Here is a tiny trained network, its code and every weight. The questions are about switching its units off for an input and a class, where a switched-off unit gives its printed mean instead of its output.

import numpy as np


def w(rows, s, z=0):
    codes = np.array(rows[::2]) - 128.0
    scale = np.full(codes.shape[1], s)
    scale[-1] = z or s
    return codes * scale


def norm(h):
    return h / np.sqrt((h * h).mean(-1, keepdims=True) + 1e-5)


def f(y):
    return y / 2 * (1 + np.tanh(0.7978845608 * (y + 0.044715 * y**3)))


def log_softmax(a):
    a = a - a.max(-1, keepdims=True)
    return a - np.log(np.exp(a).sum(-1, keepdims=True))


def net(x, mask):
    res = np.array(x, float).reshape(1, 6) / 4 @ E
    u = 0
    for l in range(2):
        y = f(norm(res) @ A[l][:, :-1].T + A[l][:, -1])
        res = res + np.where(mask[u : u + 15], y, B[l][:, -1]) @ B[l][:, :-1]
        u += 15
    return log_softmax(norm(res)[-1] @ U[:, :-1].T + U[:, -1])


A, B = {}, {}
E = w([
[171,106,123,186,161,157,161,156,90,135,168],'x0',
[71,128,81,86,135,121,159,109,152,147,186],'x1',
[214,103,174,155,108,138,156,140,217,149,120],'x2',
[165,141,116,55,194,211,195,153,121,158,195],'x3',
[157,100,177,131,94,236,159,98,80,71,34],'x4',
[113,3,75,20,55,65,191,225,112,74,78],'x5',
],0.0058)
A[0] = w([
[160,130,172,88,105,131,145,104,142,117,159,123],'L0N1',
[81,98,107,126,154,138,127,53,135,126,82,124],'L0N2',
[167,132,114,152,136,123,121,118,122,101,112,150],'L0N3',
[162,2,121,147,89,117,72,141,140,90,127,80],'L0N4',
[68,93,118,131,132,95,114,179,111,136,118,109],'L0N5',
[159,71,100,138,108,113,175,133,113,107,122,127],'L0N6',
[84,109,99,196,153,136,89,136,133,125,115,118],'L0N7',
[144,104,68,183,158,130,161,105,70,101,90,80],'L0N8',
[153,123,106,96,98,147,83,164,132,112,181,131],'L0N9',
[143,148,165,94,138,133,56,108,94,112,117,174],'L0N10',
[139,136,167,91,175,134,128,151,127,153,147,156],'L0N11',
[151,116,131,90,74,131,160,151,155,107,96,252],'L0N12',
[177,150,187,167,124,60,86,189,166,152,144,177],'L0N13',
[150,128,125,95,110,220,107,89,153,84,90,193],'L0N14',
[122,111,138,189,108,144,138,143,152,158,154,123],'L0N15',
],0.0099,0.0013)
B[0] = w([
[84,142,161,97,72,119,126,104,43,153,50,159],'L0N1',
[78,73,32,115,138,129,192,203,91,161,136,177],'L0N2',
[83,97,173,53,221,120,161,228,161,145,227,151],'L0N3',
[137,159,149,75,164,107,168,141,168,170,122,252],'L0N4',
[156,126,75,163,133,212,125,125,196,164,64,201],'L0N5',
[173,114,231,174,135,157,129,70,215,117,163,208],'L0N6',
[210,114,121,164,105,110,116,147,164,147,119,179],'L0N7',
[149,142,137,182,87,174,170,175,64,100,197,167],'L0N8',
[111,126,70,111,169,116,111,107,174,99,179,151],'L0N9',
[132,126,121,81,27,180,91,165,123,207,184,188],'L0N10',
[92,129,116,94,186,175,157,77,70,29,16,180],'L0N11',
[116,128,205,175,180,116,73,169,173,209,187,254],'L0N12',
[93,76,114,183,127,88,143,95,104,25,111,253],'L0N13',
[122,188,193,132,121,117,162,167,114,154,154,251],'L0N14',
[91,2,48,205,117,173,50,193,88,49,105,169],'L0N15',
],0.0049,0.0048)
A[1] = w([
[228,98,184,96,135,109,144,135,168,122,62,159],'L1N1',
[130,139,6,123,167,204,171,32,150,192,96,203],'L1N2',
[64,75,185,111,112,144,146,163,160,165,115,189],'L1N3',
[145,40,143,138,140,65,109,107,208,125,115,152],'L1N4',
[114,123,108,63,122,65,113,112,141,126,177,120],'L1N5',
[164,186,213,143,131,148,119,156,116,175,106,52],'L1N6',
[100,51,75,182,152,126,104,108,92,95,201,51],'L1N7',
[177,161,126,184,173,98,27,74,166,68,72,172],'L1N8',
[170,2,197,86,120,100,149,177,194,100,72,105],'L1N9',
[175,107,180,173,57,119,133,187,91,115,125,2],'L1N10',
[188,113,72,103,248,142,141,120,106,138,141,81],'L1N11',
[199,167,121,191,118,27,86,121,190,127,153,121],'L1N12',
[207,120,199,158,139,137,185,138,144,88,147,247],'L1N13',
[62,151,60,108,134,116,130,162,187,203,139,209],'L1N14',
[162,175,194,140,142,111,37,137,100,132,107,105],'L1N15',
],0.0078,0.0013)
B[1] = w([
[59,131,135,80,158,133,136,71,167,189,144,194],'L1N1',
[129,133,120,23,92,134,92,65,147,98,64,189],'L1N2',
[80,142,170,177,203,102,121,183,76,186,194,204],'L1N3',
[39,128,95,152,168,254,40,249,111,193,142,215],'L1N4',
[152,141,115,164,110,156,142,78,84,33,86,153],'L1N5',
[161,179,100,83,99,74,195,62,153,195,145,196],'L1N6',
[122,142,176,90,124,97,171,144,165,142,98,182],'L1N7',
[194,97,97,116,113,205,182,216,144,157,122,190],'L1N8',
[118,104,177,91,146,81,14,129,164,219,113,253],'L1N9',
[219,132,195,101,91,168,172,99,151,86,188,178],'L1N10',
[130,215,81,108,45,131,47,138,114,66,54,174],'L1N11',
[99,61,139,227,228,176,81,174,177,88,185,199],'L1N12',
[85,180,26,126,49,117,182,120,134,85,88,214],'L1N13',
[120,156,43,160,193,170,61,95,108,87,75,196],'L1N14',
[162,92,186,53,91,65,212,127,69,154,153,164],'L1N15',
],0.006,0.008)
U = w([
[46,66,105,185,213,166,12,232,185,195,131,183],'0',
[182,121,120,200,89,193,206,184,111,58,148,127],'1',
[160,79,121,160,121,66,68,98,54,134,167,42],'2',
[96,60,150,149,149,48,115,87,70,79,115,2],'3',
[136,182,215,59,97,124,158,89,147,249,153,146],'4',
[106,197,2,84,135,154,47,55,115,44,54,155],'5',
],0.0089,0.0044)

Each question gives the input, the list of numbers given to net, and the class t.
The units are the neurons (one row each of A and B). Each row of codes is followed by its name. A weight is (code - 128) times the scale printed after its matrix; where a second scale follows, it is the last column's (A, B and U).
mask holds one flag per neuron, layer by layer. A switched-off neuron (its flag False) gives its mean, the last column of its row in B, instead of its output. The means were averaged over made-up inputs and are rounded, as every weight is.
A unit's drop is (log p(t) with every unit on - log p(t) with that unit switched off) / (log p(t) with every unit on - log p(t) with every unit switched off).
The circuit of an input: a set's keep is (log p(t) with only the set's units on - log p(t) with every unit switched off) / (log p(t) with every unit on - log p(t) with every unit switched off). Starting from the 12 units with the biggest drops (on a tie, the unit counted first), units are removed one at a time, each time the one whose removal leaves the highest keep (on an exact tie, the one counted first), for as long as the keep stays at least 0.8.
circuit, biggest first: the units of the circuit, biggest drop first
most important unit: the unit with the biggest drop
k most important neurons: the k neurons with the biggest drops, biggest first
k most important neurons of layer l: the k neurons of layer l with the biggest drops, biggest first
drop when u is switched off: that unit's drop, to one decimal
input [8,6,1,-5,-1,-1], class 1: circuit, biggest first	L0N8; L1N9
input [-6,-1,6,-1,-1,-6], class 1: circuit, biggest first	L1N9; L1N8; L0N12
input [8,-1,-4,3,-7,8], class 5: circuit, biggest first	L1N11; L0N9; L1N12; L1N5
input [-3,-2,-1,8,3,6], class 4: circuit, biggest first	L1N4; L0N15
input [8,-7,-4,8,1,-1], class 1: circuit, biggest first	L1N9
input [-6,-7,6,5,-4,-5], class 1: 2 most important neurons	L0N13; L1N8
input [-1,4,-8,-6,-1,-7], class 5: 2 most important neurons	L0N2; L0N12
input [-1,8,-1,-4,2,-7], class 5: 3 most important neurons	L0N2; L0N12; L1N2
input [-8,5,5,5,-1,-6], class 5: 2 most important neurons of layer 0	L0N12; L0N6
input [1,1,-3,-4,7,-2], class 1: 3 most important neurons of layer 0	L0N8; L0N2; L0N12
input [6,-3,-3,-2,0,2], class 1: 2 most important neurons	L0N8; L1N13
input [7,-1,7,4,5,-7], class 1: 2 most important neurons of layer 0	L0N15; L0N4
input [-2,-6,6,3,1,6], class 4: 2 most important neurons	L1N6; L0N1
input [-7,-5,-6,-3,-4,1], class 5: 2 most important neurons	L0N12; L0N6
input [5,-3,-3,-2,-4,-2], class 1: most important unit	L1N9
input [1,-4,8,-2,4,-3], class 4: 2 most important neurons of layer 0	L0N3; L0N14
input [1,-4,2,-6,3,-5], class 1: drop when L0N15 is switched off	0.0
input [3,1,4,-8,8,4], class 4: drop when L1N10 is switched off	0.1
input [4,-5,7,4,-4,-3], class 1: drop when L0N11 is switched off	0.2
input [-1,-2,0,-7,4,5], class 4: drop when L0N8 is switched off	0.2
